Below is a small trained network, with its code and all its weights. Each question gives an input and a class and asks what happens when units are switched off, that is, made to give their printed mean instead of their output.

import numpy as np


def w(rows, s, z=0):
    codes = np.array(rows[::2]) - 128.0
    scale = np.full(codes.shape[1], s)
    scale[-1] = z or s
    return codes * scale


def f(y):
    return y / 2 * (1 + np.tanh(0.7978845608 * (y + 0.044715 * y**3)))


def log_softmax(a):
    a = a - a.max(-1, keepdims=True)
    return a - np.log(np.exp(a).sum(-1, keepdims=True))


def net(x, mask):
    res = np.array(x, float).reshape(1, 5) / 4 @ E
    y = f(res @ A[0][:, :-1].T + A[0][:, -1])
    res = res + np.where(mask, y, B[0][:, -1]) @ B[0][:, :-1]
    return log_softmax(res[-1] @ U[:, :-1].T + U[:, -1])


A, B = {}, {}
E = w([
[93,191,189,191,220,137,129],'x0',
[195,100,90,233,122,195,168],'x1',
[131,101,47,143,170,123,7],'x2',
[148,135,131,122,136,120,127],'x3',
[115,122,129,134,122,130,128],'x4',
],0.019)
A[0] = w([
[146,84,55,92,126,131,37,179],'N0',
[120,185,201,136,128,157,216,140],'N1',
[132,173,164,69,31,94,203,246],'N2',
[154,117,113,158,133,162,78,85],'N3',
[186,94,100,205,170,159,127,110],'N4',
[71,231,177,192,231,160,111,166],'N5',
[151,135,126,245,163,204,120,108],'N6',
[207,88,94,181,79,191,162,141],'N7',
[184,111,146,178,80,191,216,175],'N8',
[121,173,123,78,55,165,127,167],'N9',
],0.012,0.011)
B[0] = w([
[93,80,28,123,149,124,46,205],'N0',
[125,157,174,185,178,144,222,235],'N1',
[149,201,170,29,102,227,109,251],'N2',
[148,151,110,161,132,176,92,157],'N3',
[168,156,85,146,84,205,145,197],'N4',
[132,248,216,174,156,58,44,254],'N5',
[155,197,51,137,40,195,147,218],'N6',
[173,38,93,144,125,136,208,221],'N7',
[211,102,121,144,89,65,214,235],'N8',
[114,153,160,72,92,150,99,171],'N9',
],0.012,0.028)
U = w([
[144,225,106,119,54,226,113,235],'0',
[51,167,254,115,233,111,153,158],'1',
[163,49,138,108,100,121,224,152],'2',
[146,169,145,245,145,102,218,1],'3',
[24,80,80,62,162,68,58,174],'4',
[66,155,133,159,212,18,19,57],'5',
[122,39,53,182,123,167,141,31],'6',
],0.0099,0.0038)

Each question gives the input, the list of numbers given to net, and the class t.
The units are the neurons (one row each of A and B). Each row of codes is followed by its name. A weight is (code - 128) times the scale printed after its matrix; where a second scale follows, it is the last column's (A, B and U).
mask holds one flag per neuron, in row order. A switched-off neuron (its flag False) gives its mean, the last column of its row in B, instead of its output. The means were averaged over made-up inputs and are rounded, as every weight is.
A unit's drop is (log p(t) with every unit on - log p(t) with that unit switched off) / (log p(t) with every unit on - log p(t) with every unit switched off).
The circuit of an input: a set's keep is (log p(t) with only the set's units on - log p(t) with every unit switched off) / (log p(t) with every unit on - log p(t) with every unit switched off). Starting from all 10 units, units are removed one at a time, each time the one whose removal leaves the highest keep (on an exact tie, the one counted first), for as long as the keep stays at least 0.8.
units of the circuit, in order: the units of the circuit, biggest drop first
k most important neurons: the k neurons with the biggest drops, biggest first
drop of u: that unit's drop, to one decimal
input [2,-7,-4,5,-1], class 1: units of the circuit, in order => [N6]
input [1,-2,0,2,-3], class 1: units of the circuit, in order => [N6; N4]
input [0,6,0,5,7], class 2: 2 most important neurons => [N5; N7]
input [8,-7,1,-3,7], class 5: 2 most important neurons => [N5; N2]
input [-2,1,-5,-8,2], class 2: 2 most important neurons => [N5; N6]
input [-4,7,0,-7,2], class 2: 2 most important neurons => [N8; N7]
input [2,0,-7,-2,-1], class 1: 2 most important neurons => [N6; N2]
input [1,-3,-2,-2,-1], class 1: 2 most important neurons => [N6; N4]
input [4,-8,1,4,8], class 5: 3 most important neurons => [N1; N2; N5]
input [8,-2,-1,-7,-5], class 1: 2 most important neurons => [N0; N1]
input [-8,8,-6,4,-2], class 2: drop of N1 => 0.0
input [-1,6,-8,-4,-1], class 2: drop of N5 => 0.2
input [-1,-4,8,-3,4], class 4: drop of N5 => 0.2
input [4,2,-1,6,8], class 3: units of the circuit, in order => [N2]
